Here is a tiny trained network, its code and every weight. The questions are about switching its units off for an input and a class, where a switched-off unit gives its printed mean instead of its output.

import numpy as np


def w(rows, s, z=0):
    codes = np.array(rows[::2]) - 128.0
    scale = np.full(codes.shape[1], s)
    scale[-1] = z or s
    return codes * scale


def norm(h):
    return h / np.sqrt((h * h).mean(-1, keepdims=True) + 1e-5)


def f(y):
    return y / 2 * (1 + np.tanh(0.7978845608 * (y + 0.044715 * y**3)))


def log_softmax(a):
    a = a - a.max(-1, keepdims=True)
    return a - np.log(np.exp(a).sum(-1, keepdims=True))


def net(x, mask):
    res = np.array(x, float).reshape(1, 4) / 4 @ E
    u = 0
    for l in range(2):
        y = f(norm(res) @ A[l][:, :-1].T + A[l][:, -1])
        res = res + np.where(mask[u : u + 16], y, B[l][:, -1]) @ B[l][:, :-1]
        u += 16
    return log_softmax(norm(res)[-1] @ U[:, :-1].T + U[:, -1])


A, B = {}, {}
E = w([
[171,51,178,83,199,160,119,113,164,160,194],'x0',
[143,207,80,81,176,91,118,176,169,91,174],'x1',
[128,162,209,121,128,162,74,145,216,150,79],'x2',
[127,66,150,160,158,2,69,180,107,121,90],'x3',
],0.0029)
A[0] = w([
[155,47,160,72,180,120,123,65,125,175,182,5],'0.n0',
[160,170,238,108,157,147,62,152,214,156,63,88],'0.n1',
[29,215,101,196,56,98,111,152,140,69,51,85],'0.n2',
[184,42,163,68,187,126,107,100,168,144,216,2],'0.n3',
[120,61,155,149,160,65,114,186,141,110,117,50],'0.n4',
[159,51,69,94,151,85,186,81,30,104,206,48],'0.n5',
[204,61,189,68,189,124,116,99,162,143,218,14],'0.n6',
[95,148,54,152,93,103,181,115,41,55,158,143],'0.n7',
[120,4,186,164,68,173,170,68,79,155,82,85],'0.n8',
[195,70,180,69,192,121,111,68,149,135,159,3],'0.n9',
[144,182,210,112,118,157,94,154,211,156,55,99],'0.n10',
[119,100,86,123,154,106,182,103,70,106,153,13],'0.n11',
[161,194,110,52,180,130,101,187,124,69,146,26],'0.n12',
[162,187,66,61,201,107,116,194,176,64,166,40],'0.n13',
[133,173,89,132,116,207,198,57,167,170,172,70],'0.n14',
[109,45,164,127,189,25,72,179,108,105,133,78],'0.n15',
],0.0029,0.0035)
B[0] = w([
[97,137,106,176,160,162,136,175,131,157,121,118],'0.n0',
[113,42,39,161,86,143,131,118,137,74,218,220],'0.n1',
[147,134,109,149,207,184,124,157,110,188,119,223],'0.n2',
[128,126,129,152,174,153,167,177,90,191,115,146],'0.n3',
[158,129,128,77,114,148,112,107,100,113,113,134],'0.n4',
[79,87,87,137,68,166,31,148,254,142,158,166],'0.n5',
[128,134,130,164,198,158,169,190,81,172,122,157],'0.n6',
[105,119,138,129,158,160,85,166,185,176,143,249],'0.n7',
[164,208,140,162,143,40,159,66,169,158,186,202],'0.n8',
[93,133,137,139,172,154,162,184,90,167,126,119],'0.n9',
[116,85,36,167,117,112,114,130,108,104,189,190],'0.n10',
[50,97,168,121,71,129,104,178,224,99,153,92],'0.n11',
[122,141,173,175,96,74,169,67,154,142,160,119],'0.n12',
[153,165,182,177,112,70,177,66,165,173,180,167],'0.n13',
[189,120,118,77,148,136,91,120,70,96,83,173],'0.n14',
[179,142,117,62,126,151,117,97,96,107,93,211],'0.n15',
],0.0046,0.002)
A[1] = w([
[72,179,121,168,94,128,137,163,123,107,73,56],'1.n0',
[130,91,184,87,122,78,89,158,107,85,72,1],'1.n1',
[189,132,59,150,155,106,158,91,39,70,157,84],'1.n2',
[138,152,114,141,119,179,174,120,145,144,167,149],'1.n3',
[151,107,142,184,118,146,117,141,184,77,91,20],'1.n4',
[141,146,156,18,113,156,69,113,140,111,72,119],'1.n5',
[101,166,150,153,179,163,104,188,151,192,92,105],'1.n6',
[110,82,202,116,158,154,154,174,133,130,144,34],'1.n7',
[138,147,254,102,109,154,55,117,244,149,91,66],'1.n8',
[148,72,129,158,159,59,117,174,141,102,121,119],'1.n9',
[110,149,156,36,99,194,161,97,120,90,121,36],'1.n10',
[127,185,188,107,137,61,149,127,209,125,162,62],'1.n11',
[81,190,112,160,95,119,124,155,103,104,76,81],'1.n12',
[67,66,110,146,61,148,94,158,198,74,152,63],'1.n13',
[106,79,210,183,77,140,123,56,111,158,102,20],'1.n14',
[117,149,203,166,102,71,152,50,159,164,145,64],'1.n15',
],0.0062,0.0041)
B[1] = w([
[158,64,210,68,200,161,145,154,145,179,209,158],'1.n0',
[192,141,165,59,76,180,97,123,107,39,45,149],'1.n1',
[182,99,111,201,99,67,227,89,20,110,109,174],'1.n2',
[110,116,167,98,112,77,79,160,119,117,83,253],'1.n3',
[105,102,91,88,147,118,98,139,145,149,187,91],'1.n4',
[165,119,104,175,124,64,127,110,29,82,60,156],'1.n5',
[181,42,90,219,135,115,213,141,5,147,103,198],'1.n6',
[109,119,139,121,144,162,158,201,109,153,134,131],'1.n7',
[142,62,2,237,60,90,198,152,10,99,111,105],'1.n8',
[106,184,161,78,88,187,119,105,147,116,117,245],'1.n9',
[159,113,185,80,98,58,43,138,117,50,57,152],'1.n10',
[58,172,181,201,62,71,214,26,122,170,166,170],'1.n11',
[153,35,184,89,210,193,170,161,149,185,217,182],'1.n12',
[74,118,22,96,53,172,40,152,194,162,138,203],'1.n13',
[87,250,155,102,151,49,171,107,240,124,248,160],'1.n14',
[125,184,82,174,119,66,217,118,46,107,130,167],'1.n15',
],0.0052,0.0027)
U = w([
[156,64,183,129,220,188,185,196,86,200,163,126],'0',
[104,214,158,161,102,37,191,58,165,128,192,138],'1',
[184,130,169,55,87,137,62,112,79,36,31,121],'2',
[57,94,68,103,88,177,46,157,216,151,175,124],'3',
[120,90,55,218,94,96,172,138,51,113,74,157],'4',
[10,129,115,214,228,153,166,130,189,32,13,4],'5',
[16,130,118,216,222,153,161,133,185,34,21,4],'6',
],0.014,0.013)

Each question gives the input, the list of numbers given to net, and the class t.
The units are the neurons (one row each of A and B). Each row of codes is followed by its name. A weight is (code - 128) times the scale printed after its matrix; where a second scale follows, it is the last column's (A, B and U).
mask holds one flag per neuron, layer by layer. A switched-off neuron (its flag False) gives its mean, the last column of its row in B, instead of its output. The means were averaged over made-up inputs and are rounded, as every weight is.
A unit's drop is (log p(t) with every unit on - log p(t) with that unit switched off) / (log p(t) with every unit on - log p(t) with every unit switched off).
The circuit of an input: a set's keep is (log p(t) with only the set's units on - log p(t) with every unit switched off) / (log p(t) with every unit on - log p(t) with every unit switched off). Starting from the 12 units with the biggest drops (on a tie, the unit counted first), units are removed one at a time, each time the one whose removal leaves the highest keep (on an exact tie, the one counted first), for as long as the keep stays at least 0.8.
units of the circuit, in order: the units of the circuit, biggest drop first
most important unit: the unit with the biggest drop
top k neurons: the k neurons with the biggest drops, biggest first
top k neurons in layer l: the k neurons of layer l with the biggest drops, biggest first
input [-7,4,2,7], class 0: most important unit : 1.n12
input [-5,5,-7,6], class 3: top 2 neurons : 0.n7; 0.n5
input [2,-3,1,3], class 4: top 2 neurons : 1.n2; 0.n15
input [-7,3,4,-7], class 0: units of the circuit, in order : 1.n12; 1.n0
input [-7,-3,5,-7], class 0: top 2 neurons in layer 0 : 0.n15; 0.n2
input [-6,7,8,1], class 3: top 2 neurons : 0.n1; 0.n10
input [4,8,-4,8], class 1: units of the circuit, in order : 0.n13; 1.n11
input [2,8,7,2], class 1: top 2 neurons : 0.n13; 1.n11
input [3,4,1,2], class 1: top 2 neurons : 0.n13; 0.n2
input [-1,6,-1,-7], class 2: units of the circuit, in order : 0.n14; 1.n10
input [-4,5,1,6], class 2: top 3 neurons : 0.n8; 0.n15; 1.n1
input [1,-3,-1,-3], class 4: units of the circuit, in order : 0.n14; 1.n2
input [-8,3,8,1], class 0: top 2 neurons in layer 0 : 0.n2; 0.n5
input [-6,3,3,8], class 2: most important unit : 1.n1
input [5,-7,-2,6], class 1: top 2 neurons : 0.n8; 1.n14
input [4,-2,6,7], class 2: top 2 neurons : 0.n15; 0.n5
input [-5,0,-1,5], class 0: top 3 neurons : 0.n2; 1.n12; 0.n14
input [4,-8,3,7], class 1: top 2 neurons : 1.n14; 0.n8
input [2,0,7,5], class 3: top 3 neurons : 0.n1; 1.n13; 0.n10
input [5,0,6,3], class 3: units of the circuit, in order : 0.n1
input [5,3,-8,7], class 3: top 2 neurons in layer 0 : 0.n5; 0.n14
input [-3,-4,5,0], class 3: top 3 neurons : 0.n1; 0.n10; 1.n13
input [6,0,-7,1], class 3: top 3 neurons in layer 0 : 0.n5; 0.n11; 0.n2
input [-2,-8,-8,-1], class 1: top 2 neurons in layer 0 : 0.n8; 0.n1
